Here is a tiny trained network, its code and every weight. The questions are about switching its units off for an input and a target symbol, where a switched-off unit gives its printed mean instead of its output.

import numpy as np


def w(rows, s, z=0):
    codes = np.array(rows[::2]) - 128.0
    scale = np.full(codes.shape[1], s)
    scale[-1] = z or s
    return codes * scale


def f(y):
    return np.maximum(y, 0)


def softmax(a):
    e = np.exp(a - a.max(-1, keepdims=True))
    return e / e.sum(-1, keepdims=True)


def log_softmax(a):
    a = a - a.max(-1, keepdims=True)
    return a - np.log(np.exp(a).sum(-1, keepdims=True))


def net(x, mask):
    ids = ['ΓΔΛαεζηθμπστω'.index(c) for c in x.split()]
    T = len(ids)
    res = E[ids] + P[:T]
    u = 0
    for l in range(2):
        r = res
        for j in range(3):
            rows = slice(2 * j, 2 * j + 2)
            q, k, v = (r @ M[l][rows].T for M in (Q, K, V))
            z = softmax(np.where(np.tri(T) > 0, q @ k.T / 2**0.5, -1e9)) @ v
            o = O[l][rows]
            res = res + np.where(mask[u + j], z, o[:, -1]) @ o[:, :-1]
        u += 3
        y = f(res @ A[l][:, :-1].T + A[l][:, -1])
        res = res + np.where(mask[u : u + 8], y, B[l][:, -1]) @ B[l][:, :-1]
        u += 8
    return log_softmax(res[-1] @ U[:, :-1].T + U[:, -1])


Q, K, V, O, A, B = {}, {}, {}, {}, {}, {}
E = w([
[161,141,226,167,166,79,151,79],'Γ',
[200,185,61,161,135,179,11,144],'Δ',
[88,88,152,143,112,82,115,138],'Λ',
[212,220,72,150,111,92,31,164],'α',
[241,195,120,97,89,144,53,214],'ε',
[100,199,195,195,76,184,187,116],'ζ',
[87,129,141,98,93,84,65,120],'η',
[116,78,118,110,206,5,114,112],'θ',
[163,116,147,52,200,204,47,112],'μ',
[102,39,68,104,198,106,130,169],'π',
[18,88,82,117,119,103,97,205],'σ',
[24,157,107,168,91,185,144,155],'τ',
[188,197,56,105,224,116,143,139],'ω',
],0.011)
P = w([
[131,74,161,253,172,149,126,223],'0',
[111,119,149,229,166,131,74,192],'1',
[100,125,159,201,155,124,66,167],'2',
[97,136,150,175,146,113,69,150],'3',
[98,151,144,156,137,109,83,143],'4',
[97,155,130,136,125,102,93,133],'5',
[96,160,114,125,119,94,100,123],'6',
[95,168,100,116,114,94,103,114],'7',
[92,172,83,100,112,90,112,106],'8',
[88,180,59,81,104,80,131,99],'9',
[88,177,48,74,104,78,125,94],'10',
[85,182,33,64,101,73,134,89],'11',
],0.0063)
Q[0] = w([
[116,150,91,118,164,85,38,169],'L0H0',
[48,145,105,156,102,153,121,170],'L0H0',
[218,137,173,123,172,84,152,67],'L0H1',
[161,74,100,81,143,129,96,153],'L0H1',
[99,124,144,127,74,170,173,113],'L0H2',
[65,1,204,126,152,114,203,79],'L0H2',
],0.012)
K[0] = w([
[111,81,49,1,184,77,82,149],'L0H0',
[8,130,74,124,57,207,129,198],'L0H0',
[195,130,145,119,180,96,120,94],'L0H1',
[99,47,108,97,189,26,65,170],'L0H1',
[140,145,188,207,107,170,144,173],'L0H2',
[174,88,253,250,181,113,47,199],'L0H2',
],0.0095)
V[0] = w([
[166,150,178,154,151,158,144,95],'L0H0',
[130,142,177,153,115,106,150,102],'L0H0',
[157,170,164,153,96,192,144,92],'L0H1',
[106,110,150,124,114,102,103,116],'L0H1',
[117,173,164,160,49,178,118,124],'L0H2',
[254,164,127,116,151,101,120,92],'L0H2',
],0.0091)
O[0] = w([
[121,143,62,57,156,116,56,73,66],'L0H0',
[53,192,83,81,71,67,44,83,135],'L0H0',
[106,74,135,161,195,166,188,230,117],'L0H1',
[70,138,130,121,86,144,109,127,171],'L0H1',
[120,2,64,71,79,46,59,154,168],'L0H2',
[91,191,119,112,227,106,122,237,2],'L0H2',
],0.0055,0.0021)
A[0] = w([
[74,75,176,167,80,118,139,189,149],'L0N0',
[99,160,108,117,88,89,82,109,126],'L0N1',
[217,43,29,88,168,118,51,212,76],'L0N2',
[91,66,70,124,181,89,128,167,149],'L0N3',
[124,253,115,7,188,157,60,111,114],'L0N4',
[62,117,206,159,47,138,154,226,181],'L0N5',
[103,166,101,94,63,91,47,69,132],'L0N6',
[84,113,165,113,169,37,150,29,255],'L0N7',
],0.0065,0.0051)
B[0] = w([
[86,150,136,127,116,165,158,159,192],'L0N0',
[92,136,117,93,100,139,98,96,166],'L0N1',
[123,5,52,41,160,81,93,162,151],'L0N2',
[132,112,200,213,162,168,195,123,159],'L0N3',
[144,254,89,34,182,196,96,130,174],'L0N4',
[85,137,147,131,108,162,179,173,215],'L0N5',
[114,142,60,49,49,154,18,50,181],'L0N6',
[83,89,132,103,135,58,149,51,253],'L0N7',
],0.0073,0.0067)
Q[1] = w([
[109,16,122,209,104,129,166,196],'L1H0',
[78,54,89,135,26,77,83,103],'L1H0',
[223,154,165,163,199,166,95,235],'L1H1',
[109,81,255,223,147,21,166,117],'L1H1',
[202,219,62,80,165,206,137,160],'L1H2',
[121,100,85,159,79,160,97,228],'L1H2',
],0.0055)
K[1] = w([
[162,124,160,231,112,174,80,197],'L1H0',
[60,95,174,178,38,138,117,145],'L1H0',
[208,121,153,109,204,202,138,157],'L1H1',
[86,48,154,253,168,71,101,196],'L1H1',
[132,172,41,51,119,218,104,109],'L1H2',
[74,139,152,160,72,252,171,218],'L1H2',
],0.006)
V[1] = w([
[134,40,193,112,95,40,79,117],'L1H0',
[112,154,159,137,112,219,133,193],'L1H0',
[105,35,164,114,200,196,130,74],'L1H1',
[138,133,109,255,128,48,119,148],'L1H1',
[135,142,94,82,142,123,87,72],'L1H2',
[87,141,181,155,126,149,182,160],'L1H2',
],0.0061)
O[1] = w([
[62,101,166,110,33,195,74,244,166],'L1H0',
[145,85,146,99,144,111,161,79,211],'L1H0',
[116,47,126,117,217,253,112,65,169],'L1H1',
[14,205,24,134,100,101,150,166,37],'L1H1',
[112,77,182,186,177,129,129,142,178],'L1H2',
[159,145,103,106,66,106,136,87,251],'L1H2',
],0.0057,0.0014)
A[1] = w([
[113,74,216,254,151,107,182,132,173],'L1N0',
[116,52,137,105,160,81,149,114,165],'L1N1',
[112,192,161,215,127,178,142,204,113],'L1N2',
[87,141,145,144,120,92,119,111,216],'L1N3',
[89,138,151,139,158,73,132,93,254],'L1N4',
[92,72,123,98,79,138,168,76,142],'L1N5',
[206,143,135,146,94,113,136,88,163],'L1N6',
[114,138,88,80,113,111,110,113,109],'L1N7',
],0.0095,0.004)
B[1] = w([
[224,57,177,188,153,18,142,141,190],'L1N0',
[123,134,174,184,58,135,167,156,191],'L1N1',
[204,32,219,219,166,2,121,92,163],'L1N2',
[99,118,128,115,102,181,180,121,235],'L1N3',
[98,128,111,126,73,189,205,158,252],'L1N4',
[74,166,171,116,212,95,125,108,254],'L1N5',
[170,79,114,191,77,150,188,92,153],'L1N6',
[109,134,56,87,160,128,106,138,178],'L1N7',
],0.0069,0.0082)
U = w([
[135,112,129,128,140,118,120,113,2],'Γ',
[107,81,60,194,172,192,102,160,70],'Δ',
[128,111,116,129,150,127,106,113,31],'Λ',
[100,140,81,135,202,9,72,154,83],'α',
[174,129,149,33,128,123,148,242,106],'ε',
[153,117,72,63,141,90,115,172,137],'ζ',
[28,185,93,32,91,216,136,138,212],'η',
[146,189,203,146,131,56,47,122,55],'θ',
[172,74,202,87,181,184,90,96,98],'μ',
[143,78,221,254,108,81,177,116,210],'π',
[193,135,101,195,17,220,123,113,76],'σ',
[177,56,62,95,102,73,110,51,93],'τ',
[177,178,75,151,182,109,156,98,96],'ω',
],0.0069,0.005)

Each question gives the input, a string of symbols that net reads in full, and the target symbol t.
The units are the heads (2 rows each of Q, K, V and O) and the neurons (one row each of A and B). Each row of codes is followed by its name. A weight is (code - 128) times the scale printed after its matrix; where a second scale follows, it is the last column's (O, A, B and U).
mask holds one flag per unit, layer by layer, with each layer's heads first. A switched-off unit (its flag False) gives its mean, the last column of its rows in O or B, instead of its output. The means were averaged over made-up inputs and are rounded, as every weight is.
A unit's drop is (log p(t) with every unit on - log p(t) with that unit switched off) / (log p(t) with every unit on - log p(t) with every unit switched off).
The circuit of an input: a set's keep is (log p(t) with only the set's units on - log p(t) with every unit switched off) / (log p(t) with every unit on - log p(t) with every unit switched off). Starting from the 12 units with the biggest drops (on a tie, the unit counted first), units are removed one at a time, each time the one whose removal leaves the highest keep (on an exact tie, the one counted first), for as long as the keep stays at least 0.8.
units of the circuit, in order: the units of the circuit, biggest drop first
most important unit: the unit with the biggest drop
top k neurons: the k neurons with the biggest drops, biggest first
k most important neurons of layer l: the k neurons of layer l with the biggest drops, biggest first
which heads matter: for each layer, one digit per head in row order, 1 if its drop is at least 0.15 and else 0, layers parted by /
input ω Γ Γ ε θ, target π: top 2 neurons => [L0N3 L1N0]
input Λ ζ η Δ ε π θ Γ ε, target θ: 2 most important neurons of layer 1 => [L1N2 L1N4]
input α ω ε, target ω: units of the circuit, in order => [L0H2 L1H0 L0N4]
input τ τ α Δ τ Γ σ μ π ε, target π: which heads matter => 101 / 001
input τ Γ σ ζ α, target σ: top neuron => [L1N6]
input Γ Δ μ α ζ Γ α Γ Γ σ τ α, target τ: units of the circuit, in order => [L0H2 L0N6 L1N4]
input η Δ Γ Γ ζ μ σ σ ζ ζ θ α, target θ: 2 most important neurons of layer 0 => [L0N7 L0N4]
input Γ τ Γ ε ζ θ ζ ω Γ α, target ω: units of the circuit, in order => [L0H2 L0N4 L1H0]
input τ σ Γ π θ θ ζ μ α, target μ: units of the circuit, in order => [L1H1 L0N4 L1H2 L0H1]
input Γ μ ζ Γ τ Γ π Γ Δ, target π: units of the circuit, in order => [L0H2 L0H0 L1N2 L0N7]
input ζ ζ τ σ ζ θ σ μ σ τ ε ε, target τ: units of the circuit, in order => [L0H2 L0N2 L1H1 L0N6]
input Δ η Γ Λ Δ η ζ Γ θ, target π: which heads matter => 100 / 001
input ε σ π, target π: 3 most important neurons of layer 1 => [L1N0 L1N1 L1N7]
input ε α π α θ ω Δ θ, target η: most important unit => L0H1
input Γ ζ Λ ω Γ σ, target π: which heads matter => 100 / 000
input ζ Γ π ζ ζ, target η: units of the circuit, in order => [L0H0 L1N0]
input Γ σ ω σ ω α, target ω: which heads matter => 001 / 100
input μ ω σ η τ ω, target ω: units of the circuit, in order => [L0H2 L1H0 L0N4]
input Γ τ τ τ ε Γ π ω ζ σ ζ α, target σ: top 2 neurons => [L1N6 L1N5]
input τ ω α Γ θ Γ θ σ Δ μ τ Λ, target π: units of the circuit, in order => [L0H0 L0N4 L1N1]
input Γ ε ε, target ε: most important unit => L0N2
input Λ θ τ η τ Γ ζ Δ, target τ: 2 most important neurons of layer 0 => [L0N2 L0N5]
input Γ ζ π ζ ε, target π: units of the circuit, in order => [L0H0 L1N2 L0N6]
input π Δ Γ η ε Λ Γ ε, target ε: units of the circuit, in order => [L1H1 L0N4 L0N7 L0H2]
input σ ω α Λ η ε σ Δ Γ σ Γ μ, target μ: units of the circuit, in order => [L1H1 L0N4]
input μ Δ α μ α Γ τ Γ σ Δ, target σ: units of the circuit, in order => [L0H2 L0N7 L1N5]
